How the elements are linked:
e: Kel->Lat, Mif->Kod, Gom->Bom, Nak->Lod, Lib->Nes, Pav->Fis, Lub->Vip, Lat->Kab, Koz->Tob, Kab->Tem, Bib->Ziv, Zat->Gal, Mig->Buv, Pom->Sal, Tob->Nak, Fis->Fup, Kis->Zat, Nes->Kel, Boz->Mif, Fes->Vis, Tal->Mut, Fup->Duf, Zol->Mil, Mil->Keb, Foz->Ges, Gal->Rop, Sal->Tul, Buv->Boz, Kod->Lib, Pok->Fes, Duf->Bel, Bel->Tal, Bom->Foz, Kal->Dol, Tul->Maf, Rop->Pak, Ges->Koz, Tem->Pok, Baf->Zuz, Ket->Baf, Zuz->Lub, Keb->Mig, Vip->Pav, Lod->Kis, Mut->Gom, Pak->Ket, Ziv->Pom, Maf->Zol, Vis->Kal, Dol->Bib
i: Kel->Pav, Mif->Bel, Gom->Mig, Nak->Sal, Lib->Fup, Pav->Kel, Lub->Kab, Lat->Vip, Koz->Maf, Kab->Lub, Bib->Zat, Zat->Bib, Mig->Gom, Pom->Lod, Tob->Tul, Fis->Nes, Kis->Ziv, Nes->Fis, Boz->Tal, Fes->Ket, Tal->Boz, Fup->Lib, Zol->Ges, Mil->Foz, Foz->Mil, Gal->Dol, Sal->Nak, Buv->Mut, Kod->Duf, Pok->Baf, Duf->Kod, Bel->Mif, Bom->Keb, Kal->Rop, Tul->Tob, Rop->Kal, Ges->Zol, Tem->Zuz, Baf->Pok, Ket->Fes, Zuz->Tem, Keb->Bom, Vip->Lat, Lod->Pom, Mut->Buv, Pak->Vis, Ziv->Kis, Maf->Koz, Vis->Pak, Dol->Gal

The rows follow the links: the fewer symbols apart two elements are, the more alike their rows tend to be.

Each row is also shifted at random along 7 hidden directions that mean nothing.

Rows with their elements:
[ 12,   1,   0,  12,   1,  -9,  -7,   7,  15,  -3,   1,  12,   5,  36,  -5,  13,   6,   0, -13, -12,   2, -17,  13,  -9, -19, -18,   0,   1,  10,   0,   5,  11,   5,  -2,  -4,   5,  17,   8,   2,   8,  -6, -27,  -9,  -2,  -7,  24] | Kis
[  3, -12,  -6,  31,   5,   3,  -5,   8,  -3,  -2,  -5,  -7,   8,   7,  -6,   2,  -7,  -3,  -1,  17,  -3,   5,   3,   5, -23, -10,   3, -15,   7,  -3,   7, -13, -15,   4,   7, -13,  -2,   2,  -5,   2,   6,   3,   6,   5, -12, -11] | Vis
[ 46,  18,   6,   1, -10,  -1,   3, -10,   3,  13,  -3,   9,  -6,   2,   7, -14,  16,  17, -23,  -4,   1,  -3,  10,  -4,   8,  -3,   4,   1,  -9,  -9,  -8,  14,   6,  16,  11,  -2,   7,  -3,  12, -20,   5,  -9,  -6,  -6,  12,   0] | Lib
[  0,   1,  -3, -13,  -3,   9,  12, -17,  -4,  -8,   8,  -9,  -6, -18,  18,  -2,   4,  -3,  -2,  13,  -4,   2, -14,  13,  12,  -5, -11,   8,   0, -17,   5,   2,  -4,  10,   9, -10,   2,   1, -13,  -1,  -5,   8,  -2,   7,  -5,  -8] | Tem
[  7, -16,   1,  -1,  -2,   2,  13,  -1,   3,  -9, -10,  17,   8,   6,  -5,   4,  -3, -11, -12,   1,   2,  10,  -5,  -3,   6,   3,   0,  -3,   7,   5,   6,  -6,  13,   9,   1,   3,   2,  -5,   4,  16,  12, -13,  16,   3,   1,   4] | Mut
[ 27,   5,  -3,   0,  -1,  -9,  -7,  12, -18, -18,   6, -13,   9,   3, -12,  -9,   0,   2,  16, -15,  -3,  -7,  -3,   4,  19,  -1,  -9, -18,   4,   7,   7,   4,   7,  -6,   0,  13,   1,  -1,  11, -15,  -8,  -5,  -5,   7,  14, -11] | Gal
[-47,  -4,  10,   3,   0,  -2, -11,   2,  -5,   8,  -4,  -1, -25,  12, -11, -11,  -6,   6,   9, -17, -12,  12,   1, -21,  16,  16,  -9, -11,  -8,   7,  -7,  15,   5,  -5, -13,  -2,   8, -15, -15,  -4,  -1,  -4,  -4, -12,   3,   1] | Mil
[-21,  10,  -2,  10,   1,   3,  -5,   3,  -2,   6,   5,  -1,  -1, -14,   8,  -7,  -5,   5,   4,   4,   4,  10,   9,   2, -20,   3,  11,   2,  -7,  -8, -15, -13, -14,  -3,  -1,   2,  -8,   1,   5,  -4,  13,  18,  -6,  -2,  -7, -11] | Vip
[ 22,  15,   3,  11,   1,  -3,  -2,  -4,  16,  15, -13,   2,  -7,  17,  -6,  -6,   2,  12,  -5,  -7,   1, -11,  17, -14,  12,  -9,   8, -14,   4,   0,  -5,   2,  10,   2,  -9,  -1,  12, -13,  -6,  -1,   3,  -9,  -6, -13,   7,   0] | Kod
[ -4,   0,   4,  12,  -5,  -7,  -7,  25,  12,  -7,   0,  -1,   3,  20,  -7,  -1,  -2,  -3, -16,  -7,  12,   8,  -5,   6, -13,  14,   2,  -6,  18,  25,  -1, -16, -11,  -1,  -2,   5,  -8, -12,  15,  16,  18,  -9,  14,   5,   6,   3] | Keb
[ -6,  10, -12,  22,   5,  -7,  -8,  13,   6,  23, -11,   1,  -2,  22, -10, -27, -14,   1,   3, -14,  -2,  -4,  12, -19, -57,   6,   8, -25, -12,   8, -10, -12,  -7,   3,  -7,   8,   1, -10,  14,  -6,  15,   9,  -6,   9,   1, -27] | Mif
[-21,   3,   6,  13,  -6, -11,  -9,  -8,   6,  15,   9, -20,  -6,  -9,   5,  -5,  -6,   3,  17,  -2, -16, -22,   0, -17,  -5,  -9, -20, -19,  -8,  -3,   1,  16,   6,   0,   2,   0,   4,   4, -11, -11, -22,   8, -21,   3,   3,  -2] | Zat
[-17, -13,  -4,  -3,   5,   8,  -2,  -6, -12,   9, -16,   2, -12,   6, -12, -11,   2,   3,  -4,  -2,  -9,   8,  -9,  -5,   4,  15,  -6,  -5,  -9,   3,   6,   8,  -5,   8,   6, -16,   8,  -9,  -5, -10,  -1,  -5,  11,   1,   3,  -6] | Foz
[ -5,   8,  -8, -11,   8,   3,   9,   4,  11, -12,   0,  14,  29,  -8,   3,  13,   1,  -3,  -8,   9,  22,  -1,   7,  21,  14,  -6,  26,  15,  21,   2,   0, -26,  -2,  -5,  -6,  17, -13,   3,  23,  21,  16,   2,  10,  -7,   1,   8] | Fis
[  2,   8,   4,   5, -10, -10,  -3,  11,  -6, -15,  20, -13,   8,  -7,   6, -11,   0,   0,   5,  -9,  -1,  -2,  -7,   7,  -7,   0, -13, -10,   4,   5,   4,   1,  -1,   0,   8,  11,  -7,   1,  14, -10,  -1,   1,  -8,  13,   6,  -9] | Rop
[ 26,   4,   1,  -5,   1,   0,   8,  -6,   5,   1,  -7,  -4,  15, -29,  -1,   8,  -8,  -2,  15,  12,   3,  -3,   6,   4,  40,  -4,  12, -10,   3,   3,   0, -15,  14,  -5,  -5,   6, -11,  -2,  -2,  10,   1,  14,   5, -12,   9,  -7] | Fup
[  6,  11,   5, -17, -10,  -5,  -1,   0,  -7, -14,  25, -26,  -5, -27,  16,  -3,   0,  -1,  18,  -3,  -4,  -2, -16,  12,  12,   6, -18,   6,  -2,  -2,  -1,   4,  -1,  -5,   2,   5, -11,   5,  -8,  -9, -13,  18, -11,  11,   5, -10] | Pak
[ 23, -14,  -7, -19,   1,   9,   7,  -1, -17,  -2,  -8,   2,  -4,  -4,  -8,  -4,   0,  -9,   2,   2,  -3,  11, -21,   6,  -6,  19,  -5,   8, -10,   7,   6,  -1,  -2,   2,   7,  -7,  -4,  -2,   1,  -4,  -1,   2,  18,  12,   4,  -8] | Bom
[-36,   4,  -5,   1,   3,  -7,  -2,  -4,  12,   9,   3,  -5,  12,  -6,   4,  -1,   6,   0,  -1,   5,  -1, -30,  -4,   6,  -4,  -4,  -5,   0,   5,  10,  10,   1, -10,   7,   9,   5,  -6,   9,  19,  -5, -13,   2,  -4,   5,  12,   6] | Lod
[-25,   7,   2,  20,  -2,  -3,  -2,  24,   7, -29,  14,   7,  13,  26,   6,  -3,   3,   4, -26,  -5,  16,  13,   7,  16, -11,  -6,   9,  -2,  31,   6,   2, -18, -14,   3,   0,  15,  -2,  -9,  21,  13,  27, -18,   2,   6,  -4,   5] | Baf

Start, symbols taken left to right, then the element you end at.
Answer with the element's name.
[-38,  -6,  -4,   7,  10,  12,   5,  -8, -10, -10,  -5,  11,  -8,  19,   1,  -6,   3,   4, -16,   2,  -3,  11,   6,   3,   7, -12,   2,   1,  13, -18,   6,   5,  -3,  12,   0, -12,  19,  -8,  -7,   1,   9, -19,  -2,  -3, -15,   3]
e e e i i -> Kal
[ 11,   3,   4,  21,  -5,  -4, -11,  -2,  -3,  20,  -8,  -4,   1,   0, -10, -12,  13,  19, -17,   4,  -9, -15,   1,   1,   7,   3,  -3, -16,  -5,  12,   7,  14, -18,  18,  24, -12,  -3,   1,  19, -33,  -8,  -9,   0,  -3,  16,   0]
i i i e e -> Maf
[ -1,   8,   2,   9,  -1,   3,  -8,  10,  -8,  -7,  11,  -3,  -9,   8,   7,  -5,   2,   9,  -4,  -5,   7,  19,   4,   3, -22,   6,   3,  10,  -2, -10, -12,  -1, -13,  -3,   1,  -1,  -2,  -3,  -2,  -8,  13,   3,  -4,   1, -13,  -5]
i i i e -> Pok
[-24,   8,  12,  14,  -4,  -5,  -6,   3,  10, -14,  14, -20, -11,  -1,  11,  -1,  -5,   5,   5,   0,  -4,   0,   3,   1,  23, -10, -11, -14,  17,  -2,   0,   1,   0,  -2,  -7,  -1,   5,  -8, -17,  11,  -1,   0,  -8,  -5,   0,   0]
e i i e e e -> Vip
[  8,  -5,  -9,  -3,   4,   5, -10,  -3, -20,  18, -13,   1, -12,   3, -16, -13,   8,   7,   0,  -4, -10,   1,  -8,  -4, -18,  19,  -5,   2, -20,   4,   0,  12, -16,   4,  14, -18,   1,   2,   3, -31,  -8,   2,   4,   4,   5,  -9]
e e i -> Sal
[ 10,  -2,  -3,  -1,  -9,   6,   9, -10,  -7,   2,   8,  -1,  -9,  -5,  20, -16,  -1,  -6,  -7,   3,  -8,   9,  -8,  -5, -33,  -3, -12,   4, -14, -20,  -5,  10,   4,  14,  12,  -9,   7,   2,  -4,  -8,   1,   7,  -9,  20, -14, -15]
i i e i -> Zuz
[-17,   7,   9,   7,   3,  -1, -12,   6,   3,   9, -11,   8, -23,  32, -13,  -7,   6,  18, -15, -17,  -1,   8,  14, -11,  16,  10,   5,  -7,   5,   8,  -9,  10,  -3,   2,  -9,  -8,  15, -19,  -6,  -2,  10, -20,   1, -20,   4,  10]
i e i i -> Bom
[ 28,   4,   4,  14, -10,  -3,  10,  -8,   8,  -3,   0, -20,   2, -16,  10, -13, -10,  -6,   7,  10, -10,  -7,  -5,   0,  18, -15, -14, -31,   4,  -6,   8,  -5,   9,  14,   5,  -4,   1,  -9, -11,   2,  -1,   7,  -1,   8,   9, -20]
e i i i e -> Vip
[ 18,  18,  -8, -32,  -4,   5,  16, -13,  -3,  -3,   6,  19,   7,  -8,  17, -10,  14,   3, -17,  -8,  11,  -3,  -3,  10,  -6,  -3,   3,  30,  -7, -14,  -5,   9,   4,  11,   9,  11,   2,   5,  21, -12,   4,  -3,  -6,  10,   4,   1]
e i e i -> Nes
[-36,  12,   2,   2,   2,   4,  -2,  -3,   1,   2,   8, -21,  -8, -30,   9,  -8,  -5,   7,  19,   8,  -1,   2,   3,  10,  16,   1,   1,  -4,   2,  -5,  -8, -11, -13,  -4,  -6,  -4, -11,  -4, -13,  -2,   0,  29,  -8,  -6,   2, -14]
i i e i -> Lat
[ 16,  -9,   8,  12,  -8,  -9, -10,  20,  -6,  -5,   2,  -9,  -6,  11, -14,  -3, -10,  -6,   8, -12,  -3,  15,  -8, -12, -15,  17,  -8, -14,  -4,  20,  -5,   1,   5,  -9,  -3,   6,  -6,  -5,   0,   4,   3,  -1,   6,   6,   2,  -8]
e e i i e -> Mig
[ -1,  -7,   4,   7,   1,   1,   7,  -8,  -9,   3, -16,  14,   5,  -3, -14,  -8,  -9,   0,   1,  -3,  -5,  11,   9, -15,  25,  -2,   4, -21,  -5,  -3,  -1,   0,  23,   5,  -5,   6,   6, -11,   4,   1,   7,  -6,   4, -10,   5,  -9]
i i i i -> Bel
[ 18, -13, -17,  -4,  12,   2,  -3,   8,   3,   2, -16,  -9,  -8,  21, -21,  10, -11, -18,  19,   2,  -3,  -9,  -6,  -4, -16,   4,   0,  -5,   5,  11,  12,  -9,  -3, -12, -15, -12,   8,  -3, -24,  18,  -9,   2,  15,   6,  -7,  -5]
e e i i i i -> Tob
[ 20,   3,   9,  25,  -7,  -2,  -2,   3,  26,  16,   7,  -3,  -4,  -9,  19,  11,  -7,  -2,  -3,  16,   3,   5,  13,  -9, -40,  -9,   9,   3,  -7,  -8, -18, -12,  -8,   0,   1,  -7,  -8,   8, -13,  15,   8,  18,  -5,  -4, -18,   1]
i e e i e i -> Lat
[  1,  19,   1, -19,   2,   4,  -4,  -8,   8,  23,  -5,   4, -25,   5,   3,  -3,   7,  10,   1, -11,   1,  -4,   8,  -9,  -5,   7,   4,  18, -14,  -6, -15,  12,  -4,  -6, -11,  -7,   6,  -2, -15,  -7,  -5,   5,  -9, -12,   0,   8]
i e i e e -> Mif
